Below are the code and all the weights of a small trained network. Each question names an input and a target symbol and asks about switching units off, where a switched-off unit gives its printed mean instead of its output.

import numpy as np


def w(rows, s, z=0):
    codes = np.array(rows[::2]) - 128.0
    scale = np.full(codes.shape[1], s)
    scale[-1] = z or s
    return codes * scale


def f(y):
    return np.maximum(y, 0)


def softmax(a):
    e = np.exp(a - a.max(-1, keepdims=True))
    return e / e.sum(-1, keepdims=True)


def log_softmax(a):
    a = a - a.max(-1, keepdims=True)
    return a - np.log(np.exp(a).sum(-1, keepdims=True))


def net(x, mask):
    ids = ['αβγδεηθλμξπστφψω'.index(c) for c in x.split()]
    T = len(ids)
    res = E[ids] + P[:T]
    r = res
    for j in range(2):
        rows = slice(2 * j, 2 * j + 2)
        q, k, v = (r @ M[0][rows].T for M in (Q, K, V))
        z = softmax(np.where(np.tri(T) > 0, q @ k.T / 2**0.5, -1e9)) @ v
        o = O[0][rows]
        res = res + np.where(mask[j], z, o[:, -1]) @ o[:, :-1]
    y = f(res @ A[0][:, :-1].T + A[0][:, -1])
    res = res + np.where(mask[2:6], y, B[0][:, -1]) @ B[0][:, :-1]
    return log_softmax(res[-1] @ U[:, :-1].T + U[:, -1])


Q, K, V, O, A, B = {}, {}, {}, {}, {}, {}
E = w([
[161,158,196,161],'α',
[190,152,179,175],'β',
[126,163,140,187],'γ',
[127,79,182,161],'δ',
[108,124,170,161],'ε',
[152,85,126,199],'η',
[66,64,249,107],'θ',
[76,159,162,153],'λ',
[120,146,231,132],'μ',
[137,214,153,179],'ξ',
[150,115,201,158],'π',
[111,196,93,188],'σ',
[176,114,142,154],'τ',
[85,134,111,165],'φ',
[220,53,236,128],'ψ',
[170,136,96,167],'ω',
],0.016)
P = w([
[135,104,69,237],'0',
[109,161,216,149],'1',
[173,160,76,100],'2',
[114,54,39,75],'3',
[125,163,252,151],'4',
[208,206,101,85],'5',
[71,25,65,45],'6',
[126,156,236,180],'7',
],0.018)
Q[0] = w([
[100,76,181,247],'H1',
[83,153,129,229],'H1',
[115,119,104,66],'H2',
[86,138,171,198],'H2',
],0.011)
K[0] = w([
[116,130,100,254],'H1',
[74,86,104,229],'H1',
[172,182,146,26],'H2',
[143,119,129,194],'H2',
],0.0087)
V[0] = w([
[144,154,120,59],'H1',
[29,250,62,130],'H1',
[66,29,10,113],'H2',
[42,69,196,105],'H2',
],0.013)
O[0] = w([
[113,102,38,159,2],'H1',
[180,245,75,242,74],'H1',
[95,34,126,253,99],'H2',
[26,190,207,151,36],'H2',
],0.014,0.0091)
A[0] = w([
[128,141,52,75,152],'N1',
[128,177,220,110,74],'N2',
[103,248,177,131,52],'N3',
[136,109,139,62,254],'N4',
],0.011,0.0066)
B[0] = w([
[94,65,175,200,189],'N1',
[77,157,47,120,210],'N2',
[156,4,123,112,167],'N3',
[141,183,102,161,252],'N4',
],0.012,0.022)
U = w([
[167,176,45,104,180],'α',
[171,209,153,159,136],'β',
[89,157,41,86,99],'γ',
[135,61,88,25,68],'δ',
[154,156,135,126,188],'ε',
[69,73,65,138,86],'η',
[38,200,188,166,158],'θ',
[234,125,109,24,2],'λ',
[195,77,227,96,58],'μ',
[149,128,197,41,219],'ξ',
[98,39,44,149,81],'π',
[178,255,150,74,106],'σ',
[59,130,56,200,135],'τ',
[108,66,204,113,122],'φ',
[100,156,135,203,155],'ψ',
[74,193,3,178,186],'ω',
],0.0095,0.009)

Each question gives the input, a string of symbols that net reads in full, and the target symbol t.
The units are the heads (2 rows each of Q, K, V and O) and the neurons (one row each of A and B). Each row of codes is followed by its name. A weight is (code - 128) times the scale printed after its matrix; where a second scale follows, it is the last column's (O, A, B and U).
mask holds one flag per unit, heads first, then neurons. A switched-off unit (its flag False) gives its mean, the last column of its rows in O or B, instead of its output. The means were averaged over made-up inputs and are rounded, as every weight is.
A unit's drop is (log p(t) with every unit on - log p(t) with that unit switched off) / (log p(t) with every unit on - log p(t) with every unit switched off).
The circuit of an input: a set's keep is (log p(t) with only the set's units on - log p(t) with every unit switched off) / (log p(t) with every unit on - log p(t) with every unit switched off). Starting from all 6 units, units are removed one at a time, each time the one whose removal leaves the highest keep (on an exact tie, the one counted first), for as long as the keep stays at least 0.8.
units of the circuit, in order: the units of the circuit, biggest drop first
top k neurons: the k neurons with the biggest drops, biggest first
heads that matter: for each layer, one digit per head in row order, 1 if its drop is at least 0.15 and else 0, layers parted by /
input λ φ ψ δ σ, target π: heads that matter : 10
input σ π σ β β, target β: heads that matter : 11
input β β δ δ ε μ π π, target σ: units of the circuit, in order : (H2 N3 N1)
input ω λ λ δ ω λ, target π: units of the circuit, in order : (N3 H1 H2 N4)
input ξ δ φ φ β θ θ, target θ: units of the circuit, in order : (H2 N4)
input β β θ β λ θ, target γ: units of the circuit, in order : (H2 N2)
input δ σ ω δ θ, target θ: units of the circuit, in order : (H2 N3)
input σ β γ π σ, target β: units of the circuit, in order : (H2 H1 N2)
input ξ δ λ δ δ δ α σ, target λ: units of the circuit, in order : (N3 H2 H1)
input ω δ β σ η, target μ: top 2 neurons : (N2 N4)
input μ δ γ λ β δ π λ, target δ: top 3 neurons : (N3 N2 N1)
input β δ δ δ δ δ δ ξ, target σ: top 2 neurons : (N1 N4)
input φ σ π η β σ ω π, target ψ: units of the circuit, in order : (H2 H1)
input θ δ σ λ σ λ ε, target ω: units of the circuit, in order : (H1)
input ω γ δ α β, target μ: units of the circuit, in order : (H2 N2)
input ψ δ λ ε η λ θ μ, target γ: units of the circuit, in order : (N2 N4 H1 H2)
input ψ λ β δ φ δ λ τ, target γ: top neuron : (N2)
input μ ε ω τ ψ α ε δ, target δ: units of the circuit, in order : (N3 H2 N2)
input σ ψ ω, target ξ: top 2 neurons : (N1 N2)
input ξ τ φ φ β, target λ: top 3 neurons : (N3 N4 N1)
input θ φ τ ω δ λ δ β, target η: heads that matter : 01
input β ψ σ β π μ δ θ, target σ: heads that matter : 01
input δ η ξ φ ω δ λ δ, target θ: heads that matter : 11
input μ τ η γ β, target δ: units of the circuit, in order : (N3 N2 H2)
input θ δ ξ ω μ σ δ τ, target η: units of the circuit, in order : (N2 N3 H2)
input δ φ θ, target γ: top 3 neurons : (N2 N1 N3)
input λ μ ξ δ ω, target π: units of the circuit, in order : (N3 H1 N2 N4)
input α δ δ δ δ ω α β, target α: heads that matter : 01
input β δ ξ ξ δ, target σ: top 3 neurons : (N4 N3 N1)
